Below is a small trained network, with its code and all its weights. Each question gives an input and a class and asks what happens when units are switched off, that is, made to give their printed mean instead of their output.

import numpy as np


def w(rows, s, z=0):
    codes = np.array(rows[::2]) - 128.0
    scale = np.full(codes.shape[1], s)
    scale[-1] = z or s
    return codes * scale


def f(y):
    return np.maximum(y, 0)


def log_softmax(a):
    a = a - a.max(-1, keepdims=True)
    return a - np.log(np.exp(a).sum(-1, keepdims=True))


def net(x, mask):
    res = np.array(x, float).reshape(1, 6) / 4 @ E
    y = f(res @ A[0][:, :-1].T + A[0][:, -1])
    res = res + np.where(mask, y, B[0][:, -1]) @ B[0][:, :-1]
    return log_softmax(res[-1] @ U[:, :-1].T + U[:, -1])


A, B = {}, {}
E = w([
[125,135,128,131,123,127],'x0',
[88,167,19,99,233,148],'x1',
[50,85,132,142,111,240],'x2',
[95,84,131,248,181,92],'x3',
[124,128,128,127,128,126],'x4',
[129,127,124,129,126,128],'x5',
],0.016)
A[0] = w([
[127,55,170,238,104,63,171],'N0',
[72,82,122,135,96,237,165],'N1',
[58,85,100,240,198,177,100],'N2',
[98,123,152,106,73,200,119],'N3',
[150,185,114,163,170,1,217],'N4',
[224,155,174,69,38,124,255],'N5',
[121,163,65,4,117,170,166],'N6',
[153,50,195,196,87,139,199],'N7',
[67,82,127,131,105,217,141],'N8',
[58,142,74,152,227,142,120],'N9',
[206,182,154,66,79,44,235],'N10',
[179,176,51,57,193,167,144],'N11',
],0.0098,0.0078)
B[0] = w([
[130,65,125,211,126,53,241],'N0',
[66,134,195,111,43,190,221],'N1',
[105,53,34,121,100,129,238],'N2',
[109,161,172,145,66,185,187],'N3',
[252,123,112,157,219,118,246],'N4',
[123,93,145,9,19,92,255],'N5',
[103,236,150,63,172,174,231],'N6',
[112,117,170,199,49,66,233],'N7',
[51,133,152,123,62,172,207],'N8',
[131,57,2,72,127,169,236],'N9',
[134,90,74,30,83,67,245],'N10',
[102,197,103,91,195,127,227],'N11',
],0.0093,0.018)
U = w([
[105,55,59,71,75,113,254],'0',
[207,103,177,221,136,44,109],'1',
[153,233,117,85,198,109,138],'2',
[204,111,68,181,231,134,91],'3',
[119,162,254,112,63,165,54],'4',
[54,99,174,251,99,117,78],'5',
[59,215,143,118,157,218,83],'6',
],0.0091,0.0025)

Each question gives the input, the list of numbers given to net, and the class t.
The units are the neurons (one row each of A and B). Each row of codes is followed by its name. A weight is (code - 128) times the scale printed after its matrix; where a second scale follows, it is the last column's (A, B and U).
mask holds one flag per neuron, in row order. A switched-off neuron (its flag False) gives its mean, the last column of its row in B, instead of its output. The means were averaged over made-up inputs and are rounded, as every weight is.
A unit's drop is (log p(t) with every unit on - log p(t) with that unit switched off) / (log p(t) with every unit on - log p(t) with every unit switched off).
The circuit of an input: a set's keep is (log p(t) with only the set's units on - log p(t) with every unit switched off) / (log p(t) with every unit on - log p(t) with every unit switched off). Starting from all 12 units, units are removed one at a time, each time the one whose removal leaves the highest keep (on an exact tie, the one counted first), for as long as the keep stays at least 0.8.
units of the circuit, in order: the units of the circuit, biggest drop first
most important unit: the unit with the biggest drop
top k neurons: the k neurons with the biggest drops, biggest first
drop when u is switched off: that unit's drop, to one decimal
input [-8,-6,8,0,3,3], class 4: units of the circuit, in order => N1
input [-3,0,5,5,7,5], class 5: units of the circuit, in order => N10, N5
input [2,0,4,8,-3,-1], class 5: top 2 neurons => N10, N5
input [-7,3,0,1,7,-6], class 3: units of the circuit, in order => N5, N10
input [4,1,0,6,-8,-3], class 3: units of the circuit, in order => N5, N1
input [7,3,-6,0,-4,-6], class 2: top 2 neurons => N0, N2
input [-6,-5,-7,1,2,-7], class 1: top 3 neurons => N4, N9, N2
input [0,-4,-7,1,-1,7], class 1: top 2 neurons => N4, N9
input [3,2,0,1,7,2], class 3: top 2 neurons => N5, N10
input [-3,1,8,-5,1,-2], class 6: top 3 neurons => N6, N7, N5
input [2,6,-7,1,3,-7], class 3: top 2 neurons => N4, N5
input [-5,-1,1,-4,-4,0], class 4: drop when N2 is switched off => 0.3
input [-8,3,-1,3,6,3], class 3: drop when N5 is switched off => 0.2
input [6,8,3,-1,-6,-7], class 6: most important unit => N6
